[ 30  -6  -5   0  73  -5  52  -8  47 -22   4 -11   7 -28  11  28  66]	(36).sisi
[ -9  -9 -16   2  -4  -5  47  15  17   5   0  -1 -15 -32  -1  42  30]	(35).dakob
[-23  11 -18   6 -12   5 -15   0 -62 -18   2  -9  -8  31   0 -27 -36]	(33).konu
[  7  11 -20   4  -8  -1  19  -8 -13 -13   1  -7   4  -3  -3 -25  51]	(37).duvo
[-22  13 -25  60 -11  -4 -14  -2 -76   2  -7  -2   9  26   2  -7 -27]	(33).konu
[ -3 -12 -11 -14   7  -2  52  20  12  16  11  -8 -27 -25  -8 -12  18]	(35).dakob
[  19    8   -8  -29    3    3  -16  -13  -23    8   -1   -3    3   23
  -16 -103   80]	(37).duvo
[  7  -9  -7   6 -11  -3 -49  11 -22   4 -23  13  11  26   0 -61  -1]	(33).konu
[-30  -2 -21   9  18  -1  40  -8   1 -29  15 -11   3 -25   6  33  -5]	(36).nof
[ -4   4   8  -9   6   5 -23  -2  30 -21   0   0  14 -12  -7 -10  43]	(36).geg
[-10   1 -11  50 -11  -8  -9  22 -86   1 -16   7   9   8  -7 -12 -31]	(33).foris
[ -1   3 -13   7   5  -3  56  -7  14  -9  16  -9   9 -25   7  34  23]	(36).nof
[  8  -5   3   3   9   0   2  -3  18 -16   4   0  22  -9 -10  -6  82]	(36).geg
[-10  -6 -11  -8   8  -5  22  -6  32 -24 -11  -9  10 -19   0  24  39]	(36).geg
[ 16  -6  13  -3   3   7  43   4  67  15  11  -2  -2 -16   2  20  37]	(35).Lan
[  4  11 -19 -17   4   2  24 -17 -16  -5   7 -10  -7  11  -4 -62  54]	(37).Bodul
[ -9 -10  -2  22   4  -3  62  16   8  19  13   3  -9 -17   6  47  11]	(35).dakob
[-14  13 -29  66  -9 -11 -10  -1 -45  19 -13   9   9  12   8 -58 -37]	(33).Fero
[  3  -6 -13  -1  13  -4  48   0  27  16   7   4  -7 -37  -1  10   9]	(35).dakob
[-15   1   0  13   2   1  45   9  17 -25  17 -10   2 -29   9  14  22]	(36).geg
[ 24  10 -14 -49   1  -7  34 -12 -41  10  23 -12  -4  31  -9 -23  71]	(37).duvo
[ 11  -3 -17  -1   6   2  21   2 -33 -26   6 -13  -8  17  -6  -8  58]	(37).miz
[ -1   7  -8 -11   1  -5  11  -7 -19  -9   2  -6  11   1 -10 -31  42]	(37).Bodul
[-17  20 -26  -7   8  -1  23 -28 -40 -20  15 -11 -11   6  -6 -27  16]	(37).duvo
[-23 -10 -28 -26  18  -4  83   6   1  17  10  -9 -11 -46 -11  -7  17]	(35).giv
[  8   1 -20  46  -9  -1 -36   6 -35  11 -20  15  13  19  -9 -65  37]	(33).Fero
[ -7   2 -11 -15   8  -2  -5   1 -11 -12  -4  -7   5  16   0 -74  32]	(37).Bodul
[  0   4 -35  -2   6  -7   9 -16 -26   3  -5  -7  -3 -10 -15 -47  29]	(37).Bodul
[ -4   5 -17  10  -4   0  38 -14 -69  -1  18   0   7  16   5  37  11]	(37).miz
[  3   8 -12 -15   3  -1   1 -42 -32 -25  -1 -10   0  14   3  15  10]	(37).miz
[  25   -6    6   -9    2    6  -56   11   24  -18  -24   -1   -1   18
  -11 -105  100]	(33).foris
[-27  -6 -23 -18   6   0  48   6 -20  -2  13  -6 -15 -25   4  14 -20]	(35).giv
[-34  11 -34 -18   3  -2  20 -19 -60 -26  10 -10  -7   8   0  -6 -16]	(37).miz
[ 16  -9  -5  -1  10   4  44  -3  22  25   1   3   0 -25  -4   0  46]	(35).Lan
[ 15   4   6 -38  -5  -6  12  -6 -26 -23  14 -14  -1  25 -11 -22  75]	(37).miz
[ 13   9  -8 -33   4  -3  19 -23 -28   2  14 -11  -3  28  -4 -68  58]	(37).duvo
[  3   6 -13 -15   0  -1  13  -5   8 -28   1  -2  -3  -2  -2 -37  54]	(37).miz
[  4   1 -24  62  -2  -7 -33  -8  -2   5 -21  10   7  -5   2 -74  10]	(33).Fero
[-15   4  -9  61 -12  -5 -23   9 -51  13 -16  15   7  11   5 -36 -26]	(33).Fero
[ 12  11 -15   1  -4  -5  55  -5 -11 -16  15 -10   5   1   6  26  33]	(36).sisi
[ 14  -1 -12  16  16  -1   1 -24  13   3   0  -2  23 -13  -3 -49  73]	(37).Bodul
[ 23  -2  -4  59  -2  -3 -27  18   4  16 -17  13  -7   4  -5 -77  38]	(33).Fero
[  3   2 -19 -13  16  -6  59 -23  11 -29  18 -34   9 -23  12  40  46]	(36).sisi

[ -13  -22  -10   31  -21   -7  -33   53  -29  -49   21    5   48   11
   -2  -38 -116]	Les.<93>
[ -9 -31  25  -9 -11  11   6   9  -7  -4   5  15  -2 -14  20 -12 -44]	Gera.<94>
[  0 -36   5   3 -12  16  -3  10 -13  -9  -6   6   2 -14  15 -16 -44]	Gera.<82>
[ -10  -60   18   12  -27   -1  -12   85   16  -30    8   11   -1  -17
   52  -41 -112]	Gera.<84>
[-26 -64  16  16  -5   4   2  68   0 -29   0   4  -4 -15  28  -1 -65]	Gera.<82>
[ -7 -43  25  -4 -16  -3  -3  27  -8   2   9  14 -24 -34  27 -12 -24]	Gera.<84>
[ 21 -43  23  17  -4   5  -2  35  -2   9   1  10   1 -26  28 -42 -62]	Gera.<84>
[ 12 -17 -28  15 -47   2 -33  35 -37 -38 -23  14  48   8  -1 -40 -82]	Les.<90>
[-34  -4 -15   4 -62   8 -34   6 -24 -28  23  -6  30  -4  -8 -28 -47]	Les.<90>
[-10 -19  28   0   1  15   0  22   3   6   1   2  -7 -29  33  -3 -19]	Gera.<94>
[ -2 -41  10  14  -9   5  -5  28   1 -10   5  14   0 -17  29 -27 -69]	Gera.<94>
[ -16  -25  -37   18  -64    7  -42   45  -42  -49   21    2   55   15
   -7  -34 -107]	Les.<90>
[  2 -30  18  -3  -8   8  -3  33  -9   6   4   6 -10 -32   8 -10 -34]	Gera.<94>

[-19  -8 -26   4  -4  -7 -12 -15   3 -26  29  -1 -16 -12  22   9   0]	C.N
[-11  -7 -14  -4   1   0 -19  19  10  -7   0  25  32  49 -14  12   5]	Q.E
[-22  -6 -26  13 -15  -7 -13  -2   2 -35  15 -15 -27   9  21   1 -29]	C.N
[  2  -2 -22  -7   0 -41   6  33  -7 -11 -27  12  34  22  -7  -8   1]	T.G
[ -1 -26 -22 -25  -4 -22 -45  17  21   4 -36  -2  51  76   6  -9  -5]	Q.Z
[-20 -19 -12  20  -5   5 -28  -9   7 -38   5   3 -10   1  11   9   3]	C.N
[ -3   2 -60  -7 -16 -28  -3   3   3  -8  33 -22 -31  -1  41  -4 -28]	C.H
[  9   0 -42   7 -20 -48  -7  28  -3 -11 -47 -20   9  33   2  -9 -11]	T.J
[  8 -12 -12  -6  10 -11  -3  18 -21 -20 -22  33  28  12  -9  10  19]	T.G
[ -6  -6 -26   4   1  15  -4 -17  -7 -12  41  12 -25 -20  13  20   8]	C.H
[ -5 -18 -10 -27   0  -9 -40  10  10   6 -43  -8  38  82  -3 -18 -15]	Q.Z
[ 25  38 -87  11  -1 -49  33  50   2  26  33  11 -33 -19   3   6  -9]	T.G
[-11 -17 -23 -54 -19 -30 -50  26  22  11 -21 -28  60  90  22 -14 -36]	Q.Z
[ 10  -6  22  -5  13  16 -18  11   3  11   5  15  35  19 -16  18  28]	Q.Z
[ 19  12 -24  21   3  -5  32  10 -19   2  17  21 -33 -20 -15  20  12]	T.G
[  0   2 -47   6   6 -47   4  45 -15 -28 -30  13  22  18 -11  -7   4]	T.J
[-28 -25 -15  -7  -6  -6 -22 -12  -2 -49   3   8   9  11  13  -4 -10]	C.N
[ -7  -2 -20  -8  -1   9  12 -25   4 -11  51  16 -35 -26  34  17   1]	C.H
[ -5  -7 -63 -21 -18 -16 -10 -22  11  -6  31 -20 -42  -1  45  -4 -20]	C.H
[ -9   3 -34  14  -6  -4  15   0  -6 -22  43   3 -43 -31  21  22  -1]	C.N
[-12 -16   1   0   1 -15 -18  21  -6 -36 -53  -1  28  44   1  -4   0]	T.J
[-12  -6   9   6   7  11 -19   5  16  -3   8  31  27  25 -29   6   7]	Q.E
[ -1  -6 -33 -14   4 -30  -2  31 -13  -9 -29  21  36  26 -12  -8   0]	T.G
[-24 -22 -25 -17  -3 -10 -40  22  17   6 -26   8  43  79  -4 -12 -14]	Q.E
[-19 -13  -9 -10  -1   4 -24   8  23   0   3  21  29  48   2  10  -2]	Q.E
[ 12  -2 -48 -17  -5 -36  -3  34 -12  -4 -18  12  27  37   3   2  -8]	T.G
[ 11  -3  20   2  10  15  -3  16   3  13   8  11  18  12 -16  20  19]	Q.Z
[-13   3 -23   0  -3  -2 -25  28  19   8  11  12  13  69 -12   8 -13]	Q.E
[ -9 -11  -9 -22  10 -30 -16  35 -19 -40 -55  -2  55  38  -3 -18  -3]	T.G
[-22  -6 -67  -9 -21 -54 -14  17   1  -3 -42  12  34  48   0 -27 -38]	T.G
[ 10   0 -39 -13  13 -19   9  19 -22 -12 -16  16   8   6 -14  -4   1]	T.G
[-12 -31  -1 -21  10 -14 -21  23 -18 -54 -48  16  65  44  -9 -13   6]	T.G
[-12 -11  -9 -10   6  -4 -16  10 -16 -18 -23  18  36  27 -13  -9  -1]	T.J
[  2 -12  15   9  17  -6   3  29 -24 -28 -13  23  24  -5 -13  13  22]	T.G
[-32 -43  27  -5  -4   3 -37 -17  -2 -82 -26  -2  40  19   6   2  15]	C.N
[-15 -29  36 -18  -3  12 -47   1  14  -9 -22   6  70  56  -9   2  12]	Q.Z
[ -8  -1 -55  -7 -14  -4  -7 -15   7   3  37  -5 -42   0  36   5 -18]	C.H

[ -6  -7 -27 -14  33  18  -9 -48  31 -12   1  21  14 -10  18   7  -9]	biz.Mul
[  3  10 -23 -23  35   6   7 -46  40  -6 -11  20   8  -2  29   8  -5]	biz.Mul
[  5 -10 -42 -17  34  27   6 -13  19 -11 -31  10   9   3  13  -4  26]	Nik.kuvo
[ 14  -3 -26   0   3   1  -7 -45  11 -18   5   3  21  -7  15  13  -8]	biz.Mul
[-13  16   2 -18  22   1 -34 -48  16 -11  17  11   5   1  17   5 -18]	biz.tez
[ -8  -5  -4  -6  26  13  13   8  -7 -15 -21  11   4  13   6 -29  26]	Nik.kuvo
[ 14  -2  -6   0  27  -9   0 -36  28 -24   4  27   0 -10  23  10 -33]	biz.tez
[  5   7 -18 -14   7 -10   7 -48  22 -22   7   8  28 -14   9  11 -50]	biz.tez
[ -9 -11  -4 -33   2   5 -11 -40  16 -24 -13  -5   5 -11   3  12 -19]	biz.tez
[  6  -9 -49 -12  38  10 -18 -21  25  -4 -12   2   5 -16  16  -1   5]	Nik.kuvo
[  0  -1 -85  -1  56  20  -2 -30  33  -2 -18  16  15  15  37  -5  31]	Nik.Tuta
[ -2   5 -20 -34  32  11  15 -49  13 -33  12  17  28   3  30   0 -14]	biz.tez
[  5 -27 -37 -23  24  -2   1 -46  19  -1   0  18  -1 -13  27  18 -16]	biz.Mul
[-14  24   3 -25   1 -11   9 -21  -7 -61   2  -1  15  -1   7  -8 -14]	biz.tez
[-21 -23  13 -30 -24  14  -4 -11  12  27   3 -30  22   5  -7 -30 -33]	radi.vev
[  3   6 -57 -15  26  13 -14 -11  39 -34 -27  15  11   3  18  -3 -24]	Nik.kuvo
[ -7  -2 -17 -32 -15  19  -5 -24  15  20 -15 -20  21  14   3 -18 -21]	radi.nomu
[-16   4 -22 -39 -25  30  -3 -27   4  33  -5 -21  36   7  10 -13 -23]	radi.nomu
[ 10   3 -27 -14  16   2  10 -34  30   3  -9   9  -2  -9  15  13 -15]	biz.Mul
[-11 -21 -59 -10  11  18 -16 -34  31 -12 -21  12   9   5  26 -11  15]	Nik.kuvo
[  8   3   2  -3  43 -15  13 -62  16   0  -5 -13  -4  -4  26   5 -29]	biz.Mul
[ -8 -10 -50  -8  49   8   4   5   6  -2 -11   4  19   4  23 -24  34]	Nik.Tuta
[-13  23 -19 -30  12  16   6 -19  14  48   9 -20  29  17  10 -15 -30]	radi.vev
[-13  -8 -20 -33  12  10  -5 -12  32  53  15 -16   1   4 -20  -3 -27]	radi.vev
[ 15 -11 -41  -4  26   9 -25 -12  41 -26   0  14  -5  13  19  -1  24]	Nik.kuvo
[  9  -1 -19 -23  30  13  -2 -46  42   0  18  39 -11  -1  20  11 -17]	biz.Mul
[-28 -21 -30 -29   2  21  10 -25  11   7  -5 -46  38   4  18 -33  -9]	radi.nomu
[  5 -21 -49  -8  42   5  -2  -8  30  -2  -8  -5   8  -1  27 -11  11]	Nik.Tuta
[ 12 -28 -50 -12  50   1 -14 -11  53 -28 -20   1   8  13  19 -11  18]	Nik.Tuta
[  0  -3 -37  -6  65  -9  28  -4  14 -16  -9  -8   4  26  22 -22  29]	Nik.Tuta
[-15 -18  -8 -43 -15  17  24 -21  17  28  19 -50   9   8  -4  -7 -17]	radi.vev
[  0 -24 -75  -6  41  17 -10 -16  35  13 -32  39 -22   1  29   2  24]	Nik.Tuta
[  9 -26 -60 -17  40  23  10 -29  46   8 -21  27 -13   6  36  -1  18]	Nik.kuvo
[ 19  26   7  -2  26 -15   6 -20  21 -18  -4  12  13   4  19  -2 -12]	biz.tez
[ 22  -7 -53  -9  53  16   9   3  26   6 -21  37  18 -36  15 -15   1]	Nik.Tuta
[ 10 -13 -68 -19   1  16 -15  -6  49   3 -21  31 -17  -5  22  21   1]	Nik.kuvo
[  5   2 -85  -4  52  30 -22 -20  31  16 -22  23  24   6  40 -18  10]	Nik.Tuta
[ -2 -21 -36 -17  26  -6  -8 -59  29 -18  -8  23  27 -12  30  10 -21]	biz.tez
[  9 -20 -35   4  36   4  10 -47  19 -20  -5  29   7 -25  19   6 -33]	biz.tez
[  2   8 -37  -6  38  13  11 -19  45  22 -22  27  -4  15  23 -48  30]	Nik.kuvo
[ 15  -3 -37 -10  11   7  -6 -39  25 -17   6  20   7 -27  27  21 -26]	biz.tez
[  1  15  -4  -5  32  -8  13 -48   2 -12  -5  12   2  -3   4   7 -20]	biz.Mul
[-19   7 -17 -13  19  12   7 -44  22  21   1  21   0  -8  14  20 -11]	biz.Mul
[  4  16 -37 -33  38   2   2 -47  27 -24  -6   7  15  -9  21  15 -17]	biz.Mul
[ -6   4 -33 -16  20  19  -8 -20  22  53   9 -30  28   7  10  -6 -12]	radi.vev
[ 13 -16 -36 -22  24   5  -1 -64  27 -24   0  -6  28  -8  24  -2 -13]	biz.tez
[-11  -4 -25 -15  -3   7 -16 -56  12  53   8 -34  11  -3   2  12 -30]	radi.vev
[  5   6 -19  -8  36   8   7 -48  50  -9   0  33  -8   1  13  20 -29]	biz.Mul

[  7  -3  -7 -33  15 -22 -36 -28  14  -5 -19   7  -7  15 -20  -1  -4]	<77>.Boko
[-10 -35 -19 -23   0 -28 -22   3  14   1 -22  -8   4  18   0 -12 -15]	<81>.boza
[ 22  13   5 -27   6 -23 -13 -30   9   0  -6  13  -8   5 -24   2   1]	<77>.tenar
[ -2 -31  -5 -25 -13  -3 -13   2   6   3  -2  -6  -1 -10  25 -23  -8]	<81>.lat
[ 38  13  -9  -7   5  23   5 -25  32  -7  -7  -2 -20  -5 -47   8 -20]	<77>.vub
[  1  -8  12 -40  10  -4  11 -14  15  12  13   6 -10   1   4 -12   1]	<81>.lat
[ 27  -6   4 -21  14  -7 -28 -41   5   3  -7   1 -12  16  -6  -7   7]	<77>.Boko
[ 10 -34  -3 -36  17  -7 -22 -31  22  12  14   7  -5  -3 -14 -35  -1]	<81>.milu
[  2   0  -4 -14  18 -10 -16  -6  33   2 -17  23 -18   6 -57 -25 -19]	<77>.vub
